Here is a tiny trained network, its code and every weight. The questions are about switching its units off for an input and a target symbol, where a switched-off unit gives its printed mean instead of its output.

import numpy as np


def w(rows, s, z=0):
    codes = np.array(rows[::2]) - 128.0
    scale = np.full(codes.shape[1], s)
    scale[-1] = z or s
    return codes * scale


def norm(h):
    return h / np.sqrt((h * h).mean(-1, keepdims=True) + 1e-5)


def f(y):
    return np.maximum(y, 0)


def softmax(a):
    e = np.exp(a - a.max(-1, keepdims=True))
    return e / e.sum(-1, keepdims=True)


def log_softmax(a):
    a = a - a.max(-1, keepdims=True)
    return a - np.log(np.exp(a).sum(-1, keepdims=True))


def net(x, mask):
    ids = ['Ξβδζθπφψ'.index(c) for c in x.split()]
    T = len(ids)
    res = E[ids] + P[:T]
    q, k, v = (norm(res) @ M[0].T for M in (Q, K, V))
    z = softmax(np.where(np.tri(T) > 0, q @ k.T / 4**0.5, -1e9)) @ v
    res = res + np.where(mask[0], z, O[0][:, -1]) @ O[0][:, :-1]
    y = f(norm(res) @ A[0][:, :-1].T + A[0][:, -1])
    res = res + np.where(mask[1:17], y, B[0][:, -1]) @ B[0][:, :-1]
    return log_softmax(norm(res)[-1] @ U[:, :-1].T + U[:, -1])


Q, K, V, O, A, B = {}, {}, {}, {}, {}, {}
E = w([
[120,75,205,55,178,133,140,66,236,104,101,224],'Ξ',
[157,95,147,64,119,162,191,88,169,137,99,232],'β',
[176,47,134,201,161,201,163,105,144,90,145,150],'δ',
[107,135,38,152,133,135,157,155,128,101,201,234],'ζ',
[80,133,204,75,145,217,210,109,74,134,145,130],'θ',
[192,80,168,40,144,53,2,87,86,121,168,126],'π',
[29,116,238,121,131,107,131,39,116,72,163,125],'φ',
[196,106,205,170,73,51,173,72,57,97,91,166],'ψ',
],0.0092)
P = w([
[140,152,86,138,92,133,120,214,139,117,87,55],'0',
[136,90,150,99,145,83,222,152,142,84,213,147],'1',
[103,205,110,124,213,75,106,136,136,115,49,116],'2',
[134,154,128,111,46,198,6,118,122,56,87,118],'3',
[120,99,149,90,136,103,191,98,97,129,209,169],'4',
[101,203,106,157,191,103,111,80,118,162,70,137],'5',
[102,166,112,133,63,189,17,84,79,101,103,132],'6',
],0.011)
Q[0] = w([
[143,156,87,142,200,123,95,74,143,134,33,100],'head 1',
[138,11,146,127,168,26,233,141,117,144,225,90],'head 1',
[133,107,99,171,212,50,254,183,165,162,136,91],'head 1',
[90,173,99,171,111,170,45,83,85,23,101,116],'head 1',
],0.008)
K[0] = w([
[132,127,100,135,186,178,76,80,157,160,154,129],'head 1',
[127,114,117,132,92,110,141,255,241,64,94,54],'head 1',
[132,103,112,94,152,175,141,211,229,99,89,75],'head 1',
[101,128,139,176,136,124,101,66,48,105,172,141],'head 1',
],0.01)
V[0] = w([
[169,97,87,90,89,147,147,137,138,131,49,254],'head 1',
[201,112,192,181,63,19,148,91,84,83,52,107],'head 1',
[198,124,65,150,205,116,80,161,124,132,192,155],'head 1',
[205,203,94,92,85,95,165,145,18,201,129,123],'head 1',
],0.0063)
O[0] = w([
[226,193,95,115,86,164,182,70,138,142,113,60,169],'head 1',
[254,212,110,122,195,160,61,167,63,135,196,213,251],'head 1',
[148,148,122,159,75,96,107,109,149,244,179,131,22],'head 1',
[126,168,221,17,68,169,84,195,169,83,109,179,82],'head 1',
],0.0074,0.0031)
A[0] = w([
[64,99,104,125,55,153,85,165,160,117,80,83,23],'neuron 1',
[99,165,158,80,124,147,95,130,145,140,84,97,136],'neuron 2',
[97,148,96,170,91,62,111,125,138,121,65,156,130],'neuron 3',
[137,122,166,76,143,144,130,168,122,129,155,198,61],'neuron 4',
[97,97,150,147,164,77,143,134,101,145,185,173,3],'neuron 5',
[150,101,151,114,3,127,104,140,162,146,183,116,123],'neuron 6',
[179,140,133,116,158,120,151,123,168,162,159,159,100],'neuron 7',
[158,93,134,100,169,98,96,176,121,154,137,100,187],'neuron 8',
[87,82,115,123,109,163,53,180,142,100,117,140,102],'neuron 9',
[147,173,89,116,79,145,113,128,179,167,67,102,40],'neuron 10',
[68,187,116,103,185,97,118,121,154,139,84,116,78],'neuron 11',
[104,196,85,154,169,131,142,139,186,163,65,102,92],'neuron 12',
[108,137,114,163,109,151,141,186,64,119,148,64,98],'neuron 13',
[148,140,137,127,181,102,84,108,161,164,81,144,34],'neuron 14',
[94,69,149,119,124,91,169,116,155,156,170,105,81],'neuron 15',
[143,166,143,128,169,103,117,126,85,134,54,90,89],'neuron 16',
],0.012,0.0057)
B[0] = w([
[206,161,177,107,208,186,134,46,179,64,157,43,184],'neuron 1',
[179,110,53,149,161,131,135,164,109,194,113,151,214],'neuron 2',
[129,91,151,107,66,113,81,145,117,15,112,129,193],'neuron 3',
[99,116,96,226,106,106,86,89,157,72,118,72,254],'neuron 4',
[183,100,171,60,167,188,97,157,166,184,100,37,198],'neuron 5',
[1,213,160,161,194,207,169,153,162,213,100,139,187],'neuron 6',
[124,94,198,62,93,131,115,145,111,118,136,113,227],'neuron 7',
[122,149,85,175,106,128,166,98,177,111,69,143,199],'neuron 8',
[115,127,156,57,59,102,224,146,85,183,117,154,237],'neuron 9',
[125,43,137,161,121,23,53,124,111,148,231,108,171],'neuron 10',
[179,234,96,156,56,133,143,110,167,172,206,119,216],'neuron 11',
[137,152,141,81,184,216,88,188,98,112,83,142,242],'neuron 12',
[135,93,105,121,51,28,150,86,200,106,159,136,173],'neuron 13',
[180,71,102,133,126,91,216,80,125,101,122,80,186],'neuron 14',
[141,165,72,115,80,74,70,189,74,163,154,166,190],'neuron 15',
[19,59,195,153,81,111,149,168,116,163,139,140,225],'neuron 16',
],0.0092,0.0049)
U = w([
[170,147,140,57,101,152,218,108,150,103,73,99,3],'Ξ',
[74,166,85,137,116,131,162,182,140,209,87,196,213],'β',
[79,129,184,166,141,112,97,125,190,139,165,81,82],'δ',
[110,78,86,122,254,125,131,173,103,126,55,142,151],'ζ',
[168,185,99,108,121,126,83,175,102,66,129,177,160],'θ',
[60,49,138,102,66,72,159,177,72,98,94,195,119],'π',
[182,72,126,65,103,103,107,183,107,212,144,111,86],'φ',
[133,114,8,156,112,53,153,67,142,147,155,132,237],'ψ',
],0.0063,0.0029)

Each question gives the input, a string of symbols that net reads in full, and the target symbol t.
The units are the heads (4 rows each of Q, K, V and O) and the neurons (one row each of A and B). Each row of codes is followed by its name. A weight is (code - 128) times the scale printed after its matrix; where a second scale follows, it is the last column's (O, A, B and U).
mask holds one flag per unit, heads first, then neurons. A switched-off unit (its flag False) gives its mean, the last column of its rows in O or B, instead of its output. The means were averaged over made-up inputs and are rounded, as every weight is.
A unit's drop is (log p(t) with every unit on - log p(t) with that unit switched off) / (log p(t) with every unit on - log p(t) with every unit switched off).
The circuit of an input: a set's keep is (log p(t) with only the set's units on - log p(t) with every unit switched off) / (log p(t) with every unit on - log p(t) with every unit switched off). Starting from the 12 units with the biggest drops (on a tie, the unit counted first), units are removed one at a time, each time the one whose removal leaves the highest keep (on an exact tie, the one counted first), for as long as the keep stays at least 0.8.
units of the circuit, in order: the units of the circuit, biggest drop first
most important unit: the unit with the biggest drop
k most important neurons: the k neurons with the biggest drops, biggest first
drop when u is switched off: that unit's drop, to one decimal
input δ δ δ φ θ π δ, target β: units of the circuit, in order -> head 1; neuron 6
input θ ψ β Ξ π φ Ξ, target π: units of the circuit, in order -> head 1; neuron 9
input δ φ φ φ ζ, target φ: units of the circuit, in order -> neuron 5
input θ ζ θ φ θ, target π: units of the circuit, in order -> head 1; neuron 15
input δ θ δ δ β, target φ: units of the circuit, in order -> head 1; neuron 5; neuron 15
input δ δ β δ θ φ π, target π: units of the circuit, in order -> head 1; neuron 9
input θ θ δ β θ Ξ ζ, target Ξ: units of the circuit, in order -> head 1; neuron 1
input δ δ θ ζ ψ ζ, target θ: 3 most important neurons -> neuron 12; neuron 3; neuron 11
input θ ζ θ θ, target Ξ: units of the circuit, in order -> neuron 1; head 1; neuron 9
input δ ζ φ ζ θ Ξ, target Ξ: 2 most important neurons -> neuron 12; neuron 11
input φ δ ζ θ, target Ξ: units of the circuit, in order -> head 1; neuron 1; neuron 9
input ζ φ δ δ ψ, target β: 2 most important neurons -> neuron 6; neuron 15
input ζ π θ Ξ, target β: 3 most important neurons -> neuron 6; neuron 9; neuron 2
input φ θ ψ ζ ψ, target ζ: units of the circuit, in order -> head 1; neuron 5
input θ ψ δ θ δ Ξ, target Ξ: most important unit -> neuron 12
input π θ β, target φ: 2 most important neurons -> neuron 10; neuron 12
input π φ π ζ, target π: drop when neuron 9 is switched off -> 0.3
input δ δ β Ξ β δ δ, target ψ: drop when head 1 is switched off -> 1.0
input δ ψ θ θ δ ψ, target π: drop when neuron 16 is switched off -> 0.5
input π π θ, target β: most important unit -> neuron 11
